Here is a tiny trained network, its code and every weight. The questions are about switching its units off for an input and a target symbol, where a switched-off unit gives its printed mean instead of its output.

import numpy as np


def w(rows, s, z=0):
    codes = np.array(rows[::2]) - 128.0
    scale = np.full(codes.shape[1], s)
    scale[-1] = z or s
    return codes * scale


def norm(h):
    return h / np.sqrt((h * h).mean(-1, keepdims=True) + 1e-5)


def f(y):
    return y / 2 * (1 + np.tanh(0.7978845608 * (y + 0.044715 * y**3)))


def softmax(a):
    e = np.exp(a - a.max(-1, keepdims=True))
    return e / e.sum(-1, keepdims=True)


def log_softmax(a):
    a = a - a.max(-1, keepdims=True)
    return a - np.log(np.exp(a).sum(-1, keepdims=True))


def net(x, mask):
    ids = ['αβγδεζηθλμξπστω'.index(c) for c in x.split()]
    T = len(ids)
    res = E[ids] + P[:T]
    r = norm(res)
    for j in range(3):
        rows = slice(2 * j, 2 * j + 2)
        q, k, v = (r @ M[0][rows].T for M in (Q, K, V))
        z = softmax(np.where(np.tri(T) > 0, q @ k.T / 2**0.5, -1e9)) @ v
        o = O[0][rows]
        res = res + np.where(mask[j], z, o[:, -1]) @ o[:, :-1]
    y = f(norm(res) @ A[0][:, :-1].T + A[0][:, -1])
    res = res + np.where(mask[3:11], y, B[0][:, -1]) @ B[0][:, :-1]
    return log_softmax(norm(res)[-1] @ U[:, :-1].T + U[:, -1])


Q, K, V, O, A, B = {}, {}, {}, {}, {}, {}
E = w([
[178,36,215,38],'α',
[74,119,214,180],'β',
[99,147,184,125],'γ',
[121,166,172,134],'δ',
[173,145,146,92],'ε',
[192,91,116,220],'ζ',
[156,144,128,159],'η',
[236,132,126,114],'θ',
[117,203,160,177],'λ',
[144,45,116,156],'μ',
[203,62,116,81],'ξ',
[254,126,130,165],'π',
[219,138,129,79],'σ',
[106,212,182,99],'τ',
[146,149,128,161],'ω',
],0.011)
P = w([
[91,117,101,62],'0',
[175,164,223,134],'1',
[201,158,29,163],'2',
[164,173,215,133],'3',
[150,148,67,142],'4',
[141,190,250,91],'5',
[116,96,77,145],'6',
],0.012)
Q[0] = w([
[164,92,190,45],'h1',
[136,216,35,39],'h1',
[98,89,63,169],'h2',
[142,136,57,115],'h2',
[131,99,12,85],'h3',
[191,200,240,71],'h3',
],0.011)
K[0] = w([
[202,65,112,71],'h1',
[176,212,99,136],'h1',
[171,130,128,245],'h2',
[183,151,126,176],'h2',
[244,168,146,114],'h3',
[112,107,94,64],'h3',
],0.013)
V[0] = w([
[160,106,127,170],'h1',
[127,63,161,94],'h1',
[118,118,8,80],'h2',
[13,50,103,178],'h2',
[123,231,165,97],'h3',
[65,133,71,111],'h3',
],0.016)
O[0] = w([
[126,158,143,195,140],'h1',
[126,183,157,81,139],'h1',
[78,6,124,126,165],'h2',
[233,130,75,92,1],'h2',
[141,84,132,52,143],'h3',
[185,79,144,194,96],'h3',
],0.012,0.0089)
A[0] = w([
[87,168,105,154,159],'n1',
[126,99,94,116,56],'n2',
[136,227,174,110,238],'n3',
[119,122,150,168,95],'n4',
[7,83,45,101,252],'n5',
[112,159,133,171,23],'n6',
[88,102,69,209,120],'n7',
[126,106,45,105,230],'n8',
],0.015,0.0027)
B[0] = w([
[200,115,150,75,178],'n1',
[80,137,159,74,124],'n2',
[127,110,57,115,195],'n3',
[107,93,135,156,147],'n4',
[176,217,5,89,246],'n5',
[121,133,151,79,148],'n6',
[98,156,93,4,171],'n7',
[127,189,84,22,137],'n8',
],0.015,0.012)
U = w([
[139,146,49,41,205],'α',
[189,190,81,123,183],'β',
[166,122,118,120,136],'γ',
[136,115,158,149,77],'δ',
[76,89,141,127,66],'ε',
[137,254,180,193,51],'ζ',
[109,71,114,134,4],'η',
[60,138,144,133,49],'θ',
[140,114,155,122,33],'λ',
[176,132,118,198,103],'μ',
[76,100,149,156,85],'ξ',
[96,194,156,152,112],'π',
[51,106,130,121,35],'σ',
[122,112,159,142,95],'τ',
[119,78,114,156,99],'ω',
],0.015,0.0034)

Each question gives the input, a string of symbols that net reads in full, and the target symbol t.
The units are the heads (2 rows each of Q, K, V and O) and the neurons (one row each of A and B). Each row of codes is followed by its name. A weight is (code - 128) times the scale printed after its matrix; where a second scale follows, it is the last column's (O, A, B and U).
mask holds one flag per unit, heads first, then neurons. A switched-off unit (its flag False) gives its mean, the last column of its rows in O or B, instead of its output. The means were averaged over made-up inputs and are rounded, as every weight is.
A unit's drop is (log p(t) with every unit on - log p(t) with that unit switched off) / (log p(t) with every unit on - log p(t) with every unit switched off).
The circuit of an input: a set's keep is (log p(t) with only the set's units on - log p(t) with every unit switched off) / (log p(t) with every unit on - log p(t) with every unit switched off). Starting from all 11 units, units are removed one at a time, each time the one whose removal leaves the highest keep (on an exact tie, the one counted first), for as long as the keep stays at least 0.8.
units of the circuit, in order: the units of the circuit, biggest drop first
top k neurons: the k neurons with the biggest drops, biggest first
heads that matter: for each layer, one digit per head in row order, 1 if its drop is at least 0.15 and else 0, layers parted by /
drop of u: that unit's drop, to one decimal
input μ τ γ σ, target μ: heads that matter	011
input ζ ω ξ δ, target ζ: heads that matter	000
input ζ ζ π π ξ η, target ζ: units of the circuit, in order	h3
input β ζ π ζ γ σ, target β: heads that matter	010
input μ ζ π α ζ λ, target μ: units of the circuit, in order	h3, h2, n5
input β β σ τ ξ ξ, target β: heads that matter	010
input β ω σ α ε δ, target β: heads that matter	010
input γ μ β ε β, target β: top 2 neurons	n7, n3
input ζ ζ ε π, target ζ: heads that matter	001
input μ ζ α ω β ω, target μ: drop of n5	0.2
input ζ δ δ α β σ, target ζ: drop of n5	0.1
input β σ τ τ, target β: drop of h3	0.1
input β γ ξ π β σ, target β: drop of h2	4.0
input ε δ β ζ β, target β: top neuron	n3
